Below is a small trained network, with its code and all its weights. Each question gives an input and a class and asks what happens when units are switched off, that is, made to give their printed mean instead of their output.

import numpy as np


def w(rows, s, z=0):
    codes = np.array(rows[::2]) - 128.0
    scale = np.full(codes.shape[1], s)
    scale[-1] = z or s
    return codes * scale


def f(y):
    return np.maximum(y, 0)


def log_softmax(a):
    a = a - a.max(-1, keepdims=True)
    return a - np.log(np.exp(a).sum(-1, keepdims=True))


def net(x, mask):
    res = np.array(x, float).reshape(1, 6) / 4 @ E
    y = f(res @ A[0][:, :-1].T + A[0][:, -1])
    res = res + np.where(mask, y, B[0][:, -1]) @ B[0][:, :-1]
    return log_softmax(res[-1] @ U[:, :-1].T + U[:, -1])


A, B = {}, {}
E = w([
[58,175,128],'x0',
[192,95,73],'x1',
[189,222,254],'x2',
[115,90,124],'x3',
[73,158,191],'x4',
[110,40,206],'x5',
],0.0066)
A[0] = w([
[43,73,139,101],'neuron 0',
[220,245,74,20],'neuron 1',
[133,42,136,230],'neuron 2',
[229,78,126,2],'neuron 3',
[159,128,229,87],'neuron 4',
[35,109,99,206],'neuron 5',
],0.012,0.0014)
B[0] = w([
[72,65,181,234],'neuron 0',
[7,233,98,253],'neuron 1',
[181,65,177,234],'neuron 2',
[210,122,29,226],'neuron 3',
[125,226,232,253],'neuron 4',
[104,30,126,242],'neuron 5',
],0.013,0.0053)
U = w([
[1,64,113,126],'0',
[167,68,97,174],'1',
[172,170,195,220],'2',
[137,173,58,5],'3',
],0.0089,0.0022)

Each question gives the input, the list of numbers given to net, and the class t.
The units are the neurons (one row each of A and B). Each row of codes is followed by its name. A weight is (code - 128) times the scale printed after its matrix; where a second scale follows, it is the last column's (A, B and U).
mask holds one flag per neuron, in row order. A switched-off neuron (its flag False) gives its mean, the last column of its row in B, instead of its output. The means were averaged over made-up inputs and are rounded, as every weight is.
A unit's drop is (log p(t) with every unit on - log p(t) with that unit switched off) / (log p(t) with every unit on - log p(t) with every unit switched off).
The circuit of an input: a set's keep is (log p(t) with only the set's units on - log p(t) with every unit switched off) / (log p(t) with every unit on - log p(t) with every unit switched off). Starting from all 6 units, units are removed one at a time, each time the one whose removal leaves the highest keep (on an exact tie, the one counted first), for as long as the keep stays at least 0.8.
units of the circuit, in order: the units of the circuit, biggest drop first
top k neurons: the k neurons with the biggest drops, biggest first
drop when u is switched off: that unit's drop, to one decimal
input [-6,3,0,-3,6,-5], class 3: top neuron : (neuron 0)
input [-3,-2,3,-3,5,-7], class 3: units of the circuit, in order : (neuron 1; neuron 0)
input [-3,6,4,0,-5,-4], class 3: units of the circuit, in order : (neuron 1; neuron 3)
input [2,8,3,2,-8,0], class 3: units of the circuit, in order : (neuron 1; neuron 3)
input [-8,-3,6,-7,1,-5], class 3: top 3 neurons : (neuron 1; neuron 2; neuron 0)
input [0,3,-3,-5,-3,8], class 1: units of the circuit, in order : (neuron 1; neuron 2)
input [-3,2,-1,-4,1,-4], class 3: top 4 neurons : (neuron 0; neuron 5; neuron 1; neuron 2)
input [1,5,-2,5,2,1], class 1: top 3 neurons : (neuron 1; neuron 4; neuron 2)
input [-3,6,1,-6,4,-5], class 3: top 3 neurons : (neuron 1; neuron 0; neuron 5)
input [-3,1,2,5,4,8], class 2: drop when neuron 4 is switched off : 0.4
input [-6,-1,2,6,-7,-4], class 3: drop when neuron 0 is switched off : 0.1
input [-6,5,6,-8,-3,-7], class 3: drop when neuron 0 is switched off : 0.0
input [-5,0,1,-5,1,-3], class 3: drop when neuron 0 is switched off : 0.2
